Below is a small trained network, with its code and all its weights. Each question gives an input and a class and asks what happens when units are switched off, that is, made to give their printed mean instead of their output.

import numpy as np


def w(rows, s, z=0):
    codes = np.array(rows[::2]) - 128.0
    scale = np.full(codes.shape[1], s)
    scale[-1] = z or s
    return codes * scale


def f(y):
    return y / 2 * (1 + np.tanh(0.7978845608 * (y + 0.044715 * y**3)))


def log_softmax(a):
    a = a - a.max(-1, keepdims=True)
    return a - np.log(np.exp(a).sum(-1, keepdims=True))


def net(x, mask):
    res = np.array(x, float).reshape(1, 7) / 4 @ E
    y = f(res @ A[0][:, :-1].T + A[0][:, -1])
    res = res + np.where(mask, y, B[0][:, -1]) @ B[0][:, :-1]
    return log_softmax(res[-1] @ U[:, :-1].T + U[:, -1])


A, B = {}, {}
E = w([
[58,34,2],'x0',
[43,94,181],'x1',
[163,149,107],'x2',
[127,132,130],'x3',
[96,113,144],'x4',
[118,122,133],'x5',
[43,222,47],'x6',
],0.0079)
A[0] = w([
[127,89,36,79],'neuron 0',
[176,162,82,166],'neuron 1',
[125,232,240,101],'neuron 2',
[154,25,244,79],'neuron 3',
[35,255,101,97],'neuron 4',
[160,201,220,126],'neuron 5',
[26,116,223,253],'neuron 6',
[144,203,180,148],'neuron 7',
[95,187,85,87],'neuron 8',
[149,169,155,133],'neuron 9',
],0.0094,0.0071)
B[0] = w([
[99,105,127,170],'neuron 0',
[137,141,95,174],'neuron 1',
[61,89,114,232],'neuron 2',
[152,138,155,213],'neuron 3',
[176,102,248,218],'neuron 4',
[65,87,121,227],'neuron 5',
[162,210,83,254],'neuron 6',
[86,172,100,204],'neuron 7',
[145,78,212,156],'neuron 8',
[94,145,126,161],'neuron 9',
],0.011,0.0082)
U = w([
[79,73,65,145],'0',
[254,86,241,1],'1',
[171,146,78,196],'2',
[180,162,64,159],'3',
],0.01,0.0047)

Each question gives the input, the list of numbers given to net, and the class t.
The units are the neurons (one row each of A and B). Each row of codes is followed by its name. A weight is (code - 128) times the scale printed after its matrix; where a second scale follows, it is the last column's (A, B and U).
mask holds one flag per neuron, in row order. A switched-off neuron (its flag False) gives its mean, the last column of its row in B, instead of its output. The means were averaged over made-up inputs and are rounded, as every weight is.
A unit's drop is (log p(t) with every unit on - log p(t) with that unit switched off) / (log p(t) with every unit on - log p(t) with every unit switched off).
The circuit of an input: a set's keep is (log p(t) with only the set's units on - log p(t) with every unit switched off) / (log p(t) with every unit on - log p(t) with every unit switched off). Starting from all 10 units, units are removed one at a time, each time the one whose removal leaves the highest keep (on an exact tie, the one counted first), for as long as the keep stays at least 0.8.
units of the circuit, in order: the units of the circuit, biggest drop first
top k neurons: the k neurons with the biggest drops, biggest first
drop when u is switched off: that unit's drop, to one decimal
input [4,2,-7,8,1,-1,1], class 2: units of the circuit, in order : [neuron 2; neuron 5]
input [-7,6,-5,8,-7,2,-7], class 2: units of the circuit, in order : [neuron 6; neuron 4]
input [-6,-2,5,-3,3,1,4], class 0: units of the circuit, in order : [neuron 2; neuron 5]
input [-6,7,0,-7,4,-2,-3], class 2: units of the circuit, in order : [neuron 6]
input [-8,5,-6,-4,6,-4,2], class 0: top 2 neurons : [neuron 2; neuron 5]
input [-4,-3,1,-4,8,6,-3], class 0: top 3 neurons : [neuron 4; neuron 5; neuron 2]
input [6,6,0,-7,-5,7,5], class 2: top 3 neurons : [neuron 2; neuron 5; neuron 6]
input [5,-2,-1,4,7,-5,6], class 1: units of the circuit, in order : [neuron 4; neuron 8; neuron 2]
input [4,4,-8,8,-2,1,-4], class 2: top 2 neurons : [neuron 4; neuron 6]
input [5,0,-2,4,-5,-2,8], class 1: units of the circuit, in order : [neuron 4; neuron 8]
input [-6,-4,-8,-7,-8,-1,-6], class 2: units of the circuit, in order : [neuron 4; neuron 7]
input [1,-5,-7,4,-2,-8,6], class 1: drop when neuron 8 is switched off : 0.1
input [-8,-8,-5,2,-3,7,-1], class 0: drop when neuron 5 is switched off : 0.1
input [-1,7,-2,-7,4,0,2], class 2: units of the circuit, in order : [neuron 6]
input [1,4,-4,7,5,4,-5], class 2: drop when neuron 8 is switched off : 0.3
